Here is a tiny trained network, its code and every weight. The questions are about switching its units off for an input and a target symbol, where a switched-off unit gives its printed mean instead of its output.

import numpy as np


def w(rows, s, z=0):
    codes = np.array(rows[::2]) - 128.0
    scale = np.full(codes.shape[1], s)
    scale[-1] = z or s
    return codes * scale


def norm(h):
    return h / np.sqrt((h * h).mean(-1, keepdims=True) + 1e-5)


def softmax(a):
    e = np.exp(a - a.max(-1, keepdims=True))
    return e / e.sum(-1, keepdims=True)


def log_softmax(a):
    a = a - a.max(-1, keepdims=True)
    return a - np.log(np.exp(a).sum(-1, keepdims=True))


def net(x, mask):
    ids = ['αβδζηθμπστφψω'.index(c) for c in x.split()]
    T = len(ids)
    res = E[ids] + P[:T]
    u = 0
    for l in range(2):
        r = norm(res)
        for j in range(3):
            rows = slice(4 * j, 4 * j + 4)
            q, k, v = (r @ M[l][rows].T for M in (Q, K, V))
            z = softmax(np.where(np.tri(T) > 0, q @ k.T / 4**0.5, -1e9)) @ v
            o = O[l][rows]
            res = res + np.where(mask[u + j], z, o[:, -1]) @ o[:, :-1]
        u += 3
    return log_softmax(norm(res)[-1] @ U[:, :-1].T + U[:, -1])


Q, K, V, O = {}, {}, {}, {}
E = w([
[130,92,152,128,147,160],'α',
[59,103,73,98,125,167],'β',
[153,77,164,211,131,57],'δ',
[184,114,134,75,101,164],'ζ',
[145,94,172,175,164,135],'η',
[189,78,148,166,85,107],'θ',
[185,54,208,175,98,88],'μ',
[233,76,205,92,89,97],'π',
[216,107,207,16,144,80],'σ',
[216,72,150,41,89,81],'τ',
[3,76,92,78,164,146],'φ',
[110,68,130,150,83,137],'ψ',
[99,118,174,138,94,156],'ω',
],0.0036)
P = w([
[140,172,116,173,125,126],'0',
[103,96,132,106,162,173],'1',
[169,53,167,131,144,169],'2',
[166,131,143,154,143,89],'3',
[73,26,18,26,254,166],'4',
[147,67,162,120,144,185],'5',
[158,147,151,142,133,92],'6',
],0.0048)
Q[0] = w([
[217,170,124,93,155,96],'L0H1',
[146,165,87,31,162,70],'L0H1',
[34,96,93,85,109,160],'L0H1',
[173,186,57,50,136,21],'L0H1',
[172,59,188,134,62,222],'L0H2',
[97,195,113,190,127,66],'L0H2',
[179,39,185,104,83,170],'L0H2',
[131,80,195,102,63,132],'L0H2',
[41,97,117,180,118,135],'L0H3',
[24,145,70,140,125,165],'L0H3',
[50,59,116,130,166,174],'L0H3',
[164,189,131,151,125,3],'L0H3',
],0.0047)
K[0] = w([
[177,111,237,51,205,84],'L0H1',
[153,26,116,46,223,189],'L0H1',
[82,121,60,132,100,185],'L0H1',
[253,21,107,31,207,155],'L0H1',
[183,242,133,152,23,115],'L0H2',
[71,42,150,148,170,129],'L0H2',
[139,197,110,136,56,99],'L0H2',
[80,182,106,147,26,64],'L0H2',
[93,120,23,64,121,180],'L0H3',
[67,36,41,62,129,170],'L0H3',
[48,160,4,131,90,182],'L0H3',
[244,86,220,107,74,123],'L0H3',
],0.0045)
V[0] = w([
[134,97,168,76,156,154],'L0H1',
[178,151,114,120,74,110],'L0H1',
[149,88,140,54,187,204],'L0H1',
[166,160,151,176,96,193],'L0H1',
[132,255,98,107,79,111],'L0H2',
[163,168,71,91,109,147],'L0H2',
[59,132,133,139,108,133],'L0H2',
[99,206,160,135,115,60],'L0H2',
[97,113,130,149,195,109],'L0H3',
[77,106,98,96,87,140],'L0H3',
[158,129,128,241,133,103],'L0H3',
[214,117,223,138,117,110],'L0H3',
],0.0034)
O[0] = w([
[98,45,114,238,101,175,158],'L0H1',
[84,63,98,93,95,60,115],'L0H1',
[101,131,115,214,172,141,154],'L0H1',
[147,92,112,38,151,114,179],'L0H1',
[53,145,195,168,142,165,5],'L0H2',
[143,119,160,191,168,147,58],'L0H2',
[115,122,166,46,57,113,72],'L0H2',
[33,205,135,143,129,147,78],'L0H2',
[137,148,185,148,121,129,162],'L0H3',
[200,162,166,127,137,5,76],'L0H3',
[76,112,96,149,167,170,214],'L0H3',
[43,229,115,116,103,145,240],'L0H3',
],0.0026,0.0018)
Q[1] = w([
[118,44,232,146,116,228],'L1H1',
[68,43,153,95,149,217],'L1H1',
[90,92,208,173,85,132],'L1H1',
[204,186,107,153,143,69],'L1H1',
[111,208,33,148,194,111],'L1H2',
[2,112,70,89,218,175],'L1H2',
[103,56,143,114,148,192],'L1H2',
[174,77,170,171,142,70],'L1H2',
[73,67,84,92,101,238],'L1H3',
[57,165,73,61,176,169],'L1H3',
[75,195,56,125,198,81],'L1H3',
[184,67,158,99,65,178],'L1H3',
],0.0051)
K[1] = w([
[47,201,194,206,153,175],'L1H1',
[41,173,93,139,149,141],'L1H1',
[114,213,157,169,81,95],'L1H1',
[204,91,151,106,140,112],'L1H1',
[89,110,3,182,159,129],'L1H2',
[90,174,89,117,148,195],'L1H2',
[130,163,171,128,160,166],'L1H2',
[179,77,184,125,144,125],'L1H2',
[83,152,21,119,84,182],'L1H3',
[89,152,106,87,170,162],'L1H3',
[84,128,162,77,253,166],'L1H3',
[166,163,93,136,11,113],'L1H3',
],0.0059)
V[1] = w([
[6,143,116,224,165,33],'L1H1',
[70,134,46,146,173,124],'L1H1',
[128,197,147,111,13,78],'L1H1',
[141,105,174,123,184,4],'L1H1',
[143,209,119,187,21,89],'L1H2',
[132,109,19,101,116,56],'L1H2',
[70,215,112,189,128,82],'L1H2',
[128,131,73,137,225,128],'L1H2',
[158,224,63,75,62,108],'L1H3',
[81,122,89,156,9,69],'L1H3',
[156,106,165,231,86,178],'L1H3',
[174,202,72,70,142,141],'L1H3',
],0.0036)
O[1] = w([
[114,243,65,140,182,14,102],'L1H1',
[175,191,25,165,167,82,133],'L1H1',
[66,137,114,18,133,151,77],'L1H1',
[176,36,132,75,198,3,107],'L1H1',
[125,59,237,113,206,171,14],'L1H2',
[51,161,188,136,34,189,91],'L1H2',
[191,7,192,158,121,180,4],'L1H2',
[147,61,43,172,20,104,126],'L1H2',
[173,61,113,219,93,27,104],'L1H3',
[78,88,98,163,58,86,128],'L1H3',
[40,100,201,205,130,191,151],'L1H3',
[234,120,111,177,136,83,111],'L1H3',
],0.0028)
U = w([
[162,202,68,172,149,199,71],'α',
[211,107,66,175,69,91,36],'β',
[148,144,155,219,188,22,249],'δ',
[181,146,117,179,100,208,115],'ζ',
[137,159,159,185,223,206,86],'η',
[120,83,151,214,69,161,117],'θ',
[58,94,233,157,200,166,159],'μ',
[168,90,234,79,138,169,157],'π',
[255,140,204,92,193,87,159],'σ',
[180,83,162,64,44,71,92],'τ',
[92,223,40,75,157,19,133],'φ',
[16,93,79,113,40,123,89],'ψ',
[37,187,167,40,127,182,184],'ω',
],0.0057,0.0017)

Each question gives the input, a string of symbols that net reads in full, and the target symbol t.
The units are the heads (4 rows each of Q, K, V and O). Each row of codes is followed by its name. A weight is (code - 128) times the scale printed after its matrix; where a second scale follows, it is the last column's (O and U).
mask holds one flag per head, layer by layer. A switched-off head (its flag False) gives its mean, the last column of its rows in O, instead of its output. The means were averaged over made-up inputs and are rounded, as every weight is.
A unit's drop is (log p(t) with every unit on - log p(t) with that unit switched off) / (log p(t) with every unit on - log p(t) with every unit switched off).
The circuit of an input: a set's keep is (log p(t) with only the set's units on - log p(t) with every unit switched off) / (log p(t) with every unit on - log p(t) with every unit switched off). Starting from all 6 units, units are removed one at a time, each time the one whose removal leaves the highest keep (on an exact tie, the one counted first), for as long as the keep stays at least 0.8.
units of the circuit, in order: the units of the circuit, biggest drop first
most important unit: the unit with the biggest drop
heads that matter: for each layer, one digit per head in row order, 1 if its drop is at least 0.15 and else 0, layers parted by /
drop of u: that unit's drop, to one decimal
input ω μ α θ π θ, target ω: most important unit => L0H2
input φ μ π θ τ δ ω, target ω: units of the circuit, in order => L1H3, L1H1
input ψ δ ω, target τ: units of the circuit, in order => L0H1, L1H3
input μ ω ζ θ μ θ, target ψ: heads that matter => 111 / 101
input δ μ ψ, target φ: units of the circuit, in order => L1H1, L0H1, L0H3
input δ α ψ ω, target ω: units of the circuit, in order => L0H3, L1H2, L0H1
input δ τ ψ θ β φ, target φ: units of the circuit, in order => L1H1, L0H3, L1H2
input δ θ ω, target φ: heads that matter => 101 / 100
input δ η μ μ θ δ, target φ: units of the circuit, in order => L1H1, L0H3, L0H1, L0H2
input ω μ δ, target ω: heads that matter => 110 / 100
input θ α μ μ, target μ: units of the circuit, in order => L1H3, L0H3
input δ β θ, target φ: units of the circuit, in order => L0H3, L1H1, L0H1, L0H2
input δ δ μ, target φ: units of the circuit, in order => L1H1, L0H3, L0H1, L0H2
input ω η θ μ ψ τ, target ω: units of the circuit, in order => L0H2, L1H1, L1H3
input α β τ ψ, target ψ: units of the circuit, in order => L1H3
input φ η ω, target σ: units of the circuit, in order => L0H3, L1H1, L0H2, L0H1
input σ ζ δ μ φ μ, target μ: drop of L0H1 => 0.1
input δ τ α β μ μ, target φ: drop of L0H1 => 0.1
input δ θ θ ψ α τ, target φ: drop of L0H1 => 0.2
input μ ω μ, target ψ: drop of L1H3 => 0.6
input δ ω τ ψ, target ψ: most important unit => L0H3
